[[ .03  .08 -.15 -.03 -.04  .33]
 [-.01 -.01  .04 -.02  .01  .31]
 [ .01  .17 -.25 -.10 -.22  .33]
 [-.06  .11  .13  .00 -.03  .28]
 [-.04  .09  .09 -.02 -.01  .29]
 [ .10 -.08 -.12  .03  .02  .38]
 [ .01 -.05  .00  .00  .01  .33]
 [-.11 -.05 -.27 -.55  .14  .26]
 [ .00 -.08 -.02 -.03  .07  .32]]
Read off the bottom-right entry.
Answer: .32
The second-last entry, reading row by row -> .07
The entry just right of the smallest entry: .14
Read off the last entry in the row that holds the largest entry.
Answer: .38
Read off the entry directly above the smallest entry.
Answer: .00
Read off the entry directly above -.10.
Answer: -.02
The third entry on the main diagonal -> -.25
The first entry on the main diagonal: .03
The entry in the bottom-left corner -> .00
Read off the 2nd entry on the diagonal from the top-right corner.
Answer: .01
The fourth entry, reading row by row: -.03
Read off the first entry on the diagonal from the top-right corner.
Answer: .33
The entry directly below the smallest entry is -.03
The entry just left of the largest entry: .02
The largest entry in the first column: .10
Read off the entry just left of .13.
Answer: .11
Read off the last entry of the smallest entry's row.
Answer: .26
The first entry in the row that holds the smallest entry -> -.11
The smallest entry in the first row -> -.15
The entry just left of -.15 -> .08
The smallest entry in the last row is -.08

X = [[.06, -.10, -.06, .06, -.03, .06, -.01, -.04], [.02, -.17, .07, .23, .01, .00, .27, -.53], [.03, .07, -.02, -.06, .02, .03, -.09, .15], [.13, -.09, -.02, .16, -.06, .12, .20, -.25]]
The entry just left of .00: .01
The 2nd largest entry -> .23
Find the entry just left of the largest entry.
.00
Find the first entry in reading order.
.06
The entry just right of .16 -> -.06
The entry just right of .12 -> .20
Find the entry just right of the largest entry.
-.53
The third smallest entry -> -.17
The largest entry: .27
Find the fourth entry in reading order.
.06
Find the second smallest entry.
-.25

Read these off the row that follows.
1) What is the entry just right of -0.14?
2) What is the entry just left of the centre entry?
[-0.14, -0.13, -0.13, -0.13, -0.11, 0.03, 0.13]
1) -0.13
2) -0.13

[908   3 529 213 240 873 804]
Which number is the entry just left of 804? 873
Which number is the entry just left of 3? 908
The entry just left of 240 is 213
